Below is a small trained network, with its code and all its weights. Each question gives an input and a class and asks what happens when units are switched off, that is, made to give their printed mean instead of their output.

import numpy as np


def w(rows, s, z=0):
    codes = np.array(rows[::2]) - 128.0
    scale = np.full(codes.shape[1], s)
    scale[-1] = z or s
    return codes * scale


def f(y):
    return np.maximum(y, 0)


def log_softmax(a):
    a = a - a.max(-1, keepdims=True)
    return a - np.log(np.exp(a).sum(-1, keepdims=True))


def net(x, mask):
    res = np.array(x, float).reshape(1, 2) / 4 @ E
    y = f(res @ A[0][:, :-1].T + A[0][:, -1])
    res = res + np.where(mask, y, B[0][:, -1]) @ B[0][:, :-1]
    return log_softmax(res[-1] @ U[:, :-1].T + U[:, -1])


A, B = {}, {}
E = w([
[89,243,131,178,97,118,39,86,56,134,168],'x0',
[132,111,7,117,106,124,60,207,203,97,218],'x1',
],0.014)
A[0] = w([
[131,135,114,110,126,129,139,153,144,114,172,93],'N0',
[143,8,131,115,119,123,176,136,147,129,105,146],'N1',
[101,105,142,151,120,111,140,144,122,106,120,198],'N2',
[132,111,148,123,133,145,127,119,113,150,88,144],'N3',
[90,60,72,153,128,112,116,168,161,140,137,109],'N4',
[109,93,122,116,132,132,143,139,144,137,121,252],'N5',
[94,221,126,139,120,112,64,143,95,120,148,93],'N6',
[85,148,60,117,136,147,129,102,152,157,135,93],'N7',
[136,48,86,127,109,132,113,204,171,125,189,96],'N8',
[143,78,84,111,124,137,84,87,154,92,165,109],'N9',
[117,39,121,97,173,133,222,189,197,129,87,94],'N10',
[110,59,209,144,128,125,246,100,85,137,41,86],'N11',
[130,113,147,104,116,94,141,111,104,81,107,131],'N12',
[131,16,135,121,91,109,151,113,139,106,116,102],'N13',
],0.012,0.016)
B[0] = w([
[131,163,131,125,140,121,103,134,119,143,87,156],'N0',
[144,143,120,155,103,78,134,104,74,106,125,228],'N1',
[171,109,79,152,169,140,138,118,149,129,154,183],'N2',
[120,188,90,134,113,135,114,148,160,107,158,169],'N3',
[108,113,155,114,150,144,116,149,153,152,106,195],'N4',
[233,101,2,135,143,176,199,104,151,135,178,230],'N5',
[103,97,130,158,112,141,111,95,113,163,122,206],'N6',
[108,122,162,159,151,113,125,169,118,116,97,149],'N7',
[92,161,150,113,132,121,107,159,173,129,79,232],'N8',
[102,138,153,75,138,115,134,95,141,119,113,181],'N9',
[80,117,163,155,96,146,82,96,87,141,154,246],'N10',
[88,131,155,95,149,131,94,161,180,149,75,250],'N11',
[112,125,110,119,133,134,126,123,138,109,127,154],'N12',
[103,138,162,151,133,125,128,123,92,149,143,182],'N13',
],0.025,0.02)
U = w([
[81,118,147,204,59,132,66,66,50,162,145,131],'0',
[100,158,140,55,175,143,87,178,194,142,61,88],'1',
[250,110,69,121,150,163,145,123,141,129,163,254],'2',
[174,118,147,93,119,106,109,171,101,114,124,80],'3',
[119,110,169,70,101,89,142,136,88,82,167,80],'4',
[121,144,179,73,69,107,144,165,131,78,150,81],'5',
[120,120,159,71,101,36,195,149,126,81,179,82],'6',
],0.012,0.0079)

Each question gives the input, the list of numbers given to net, and the class t.
The units are the neurons (one row each of A and B). Each row of codes is followed by its name. A weight is (code - 128) times the scale printed after its matrix; where a second scale follows, it is the last column's (A, B and U).
mask holds one flag per neuron, in row order. A switched-off neuron (its flag False) gives its mean, the last column of its row in B, instead of its output. The means were averaged over made-up inputs and are rounded, as every weight is.
A unit's drop is (log p(t) with every unit on - log p(t) with that unit switched off) / (log p(t) with every unit on - log p(t) with every unit switched off).
The circuit of an input: a set's keep is (log p(t) with only the set's units on - log p(t) with every unit switched off) / (log p(t) with every unit on - log p(t) with every unit switched off). Starting from the 12 units with the biggest drops (on a tie, the unit counted first), units are removed one at a time, each time the one whose removal leaves the highest keep (on an exact tie, the one counted first), for as long as the keep stays at least 0.8.
units of the circuit, in order: the units of the circuit, biggest drop first
most important unit: the unit with the biggest drop
k most important neurons: the k neurons with the biggest drops, biggest first
drop when u is switched off: that unit's drop, to one decimal
input [-2,3], class 2: 2 most important neurons -> N11; N5
input [2,-1], class 2: most important unit -> N10
input [3,4], class 1: 3 most important neurons -> N10; N1; N5
input [3,-1], class 2: units of the circuit, in order -> N10; N11
input [1,-4], class 1: 2 most important neurons -> N11; N5
input [2,-3], class 2: units of the circuit, in order -> N8; N10
input [-3,3], class 2: 3 most important neurons -> N11; N5; N6
input [6,-8], class 1: 2 most important neurons -> N11; N10
input [-7,7], class 0: 4 most important neurons -> N10; N1; N11; N13
input [4,-5], class 1: 3 most important neurons -> N10; N5; N1
input [3,-4], class 1: 3 most important neurons -> N5; N10; N1
input [-3,-1], class 2: 2 most important neurons -> N5; N6
input [0,2], class 2: drop when N11 is switched off -> 0.2
input [-8,4], class 0: drop when N10 is switched off -> 0.9
input [-7,-2], class 0: drop when N12 is switched off -> 0.0
input [0,-3], class 2: most important unit -> N8
